Here is a tiny trained network, its code and every weight. The questions are about switching its units off for an input and a class, where a switched-off unit gives its printed mean instead of its output.

import numpy as np


def w(rows, s, z=0):
    codes = np.array(rows[::2]) - 128.0
    scale = np.full(codes.shape[1], s)
    scale[-1] = z or s
    return codes * scale


def norm(h):
    return h / np.sqrt((h * h).mean(-1, keepdims=True) + 1e-5)


def f(y):
    return np.maximum(y, 0)


def log_softmax(a):
    a = a - a.max(-1, keepdims=True)
    return a - np.log(np.exp(a).sum(-1, keepdims=True))


def net(x, mask):
    res = np.array(x, float).reshape(1, 2) / 4 @ E
    u = 0
    for l in range(2):
        y = f(norm(res) @ A[l][:, :-1].T + A[l][:, -1])
        res = res + np.where(mask[u : u + 8], y, B[l][:, -1]) @ B[l][:, :-1]
        u += 8
    return log_softmax(norm(res)[-1] @ U[:, :-1].T + U[:, -1])


A, B = {}, {}
E = w([
[156,168,88,202,76,86,162],'x0',
[76,102,106,255,94,153,118],'x1',
],0.0045)
A[0] = w([
[168,156,99,45,143,119,165,92],'0.n0',
[145,185,138,131,98,88,205,91],'0.n1',
[138,114,135,88,132,128,83,36],'0.n2',
[63,86,106,104,117,255,126,22],'0.n3',
[89,107,109,143,166,188,105,16],'0.n4',
[95,125,141,94,133,125,95,97],'0.n5',
[79,80,146,164,144,156,59,7],'0.n6',
[157,94,102,93,127,115,214,95],'0.n7',
],0.008,0.0015)
B[0] = w([
[122,113,101,118,102,101,140,254],'0.n0',
[53,127,144,130,147,135,126,217],'0.n1',
[205,115,137,193,112,138,101,185],'0.n2',
[112,132,131,97,187,154,177,251],'0.n3',
[90,137,140,33,143,108,167,208],'0.n4',
[175,108,67,206,132,99,84,186],'0.n5',
[98,198,88,1,152,160,94,240],'0.n6',
[118,152,107,99,127,85,117,181],'0.n7',
],0.0063,0.005)
A[1] = w([
[152,81,179,105,152,138,138,123],'1.n0',
[48,159,108,206,71,172,136,123],'1.n1',
[98,107,178,71,83,67,182,69],'1.n2',
[128,161,97,69,1,125,179,6],'1.n3',
[173,38,192,144,196,210,90,65],'1.n4',
[179,80,132,149,162,114,161,114],'1.n5',
[128,93,180,91,133,114,158,95],'1.n6',
[121,155,156,236,147,134,124,195],'1.n7',
],0.0068,0.0023)
B[1] = w([
[175,56,93,173,106,88,126,167],'1.n0',
[230,80,139,120,118,172,173,252],'1.n1',
[62,170,59,173,116,64,94,192],'1.n2',
[90,160,241,241,118,175,233,184],'1.n3',
[10,173,218,253,96,150,151,171],'1.n4',
[142,98,137,116,188,152,95,154],'1.n5',
[131,95,100,211,116,114,139,158],'1.n6',
[164,169,228,66,55,165,133,194],'1.n7',
],0.0059,0.0043)
U = w([
[55,189,138,194,68,34,204,200],'0',
[105,16,203,233,205,136,75,115],'1',
[122,155,135,156,99,145,31,9],'2',
[53,132,117,2,193,194,143,190],'3',
[229,51,87,111,134,38,58,166],'4',
[110,129,119,160,93,151,64,3],'5',
[207,109,191,175,24,224,210,181],'6',
],0.0089,0.0045)

Each question gives the input, the list of numbers given to net, and the class t.
The units are the neurons (one row each of A and B). Each row of codes is followed by its name. A weight is (code - 128) times the scale printed after its matrix; where a second scale follows, it is the last column's (A, B and U).
mask holds one flag per neuron, layer by layer. A switched-off neuron (its flag False) gives its mean, the last column of its row in B, instead of its output. The means were averaged over made-up inputs and are rounded, as every weight is.
A unit's drop is (log p(t) with every unit on - log p(t) with that unit switched off) / (log p(t) with every unit on - log p(t) with every unit switched off).
unit that matters most: the unit with the biggest drop
top k neurons: the k neurons with the biggest drops, biggest first
k most important neurons of layer l: the k neurons of layer l with the biggest drops, biggest first
drop when u is switched off: that unit's drop, to one decimal
input [-7,-2], class 1: unit that matters most	1.n4
input [-5,-2], class 1: top 2 neurons	[1.n4; 0.n6]
input [7,-1], class 6: top 4 neurons	[0.n4; 1.n1; 0.n6; 0.n0]
input [5,-1], class 6: top 3 neurons	[0.n4; 0.n6; 1.n1]
input [-1,-3], class 4: top 2 neurons	[0.n2; 0.n4]
input [4,-1], class 6: 3 most important neurons of layer 1	[1.n1; 1.n7; 1.n4]
input [8,8], class 6: top 2 neurons	[1.n1; 1.n7]
input [0,-7], class 0: top 2 neurons	[0.n0; 1.n3]
input [-3,-2], class 1: top 3 neurons	[0.n6; 0.n2; 1.n4]
input [4,0], class 6: top 3 neurons	[0.n4; 1.n1; 0.n6]
input [-4,-3], class 1: top 3 neurons	[0.n6; 1.n4; 0.n2]
input [8,7], class 6: top 2 neurons	[1.n1; 1.n7]
input [0,-2], class 0: 2 most important neurons of layer 1	[1.n3; 1.n1]
input [0,-3], class 0: unit that matters most	0.n0
input [-4,-1], class 1: 2 most important neurons of layer 0	[0.n2; 0.n6]
input [-7,-7], class 4: 2 most important neurons of layer 1	[1.n3; 1.n0]
input [0,-4], class 0: drop when 0.n0 is switched off	0.9
input [8,4], class 6: drop when 1.n1 is switched off	0.1
input [-2,-1], class 1: drop when 0.n2 is switched off	0.2
input [-2,-2], class 4: unit that matters most	0.n0
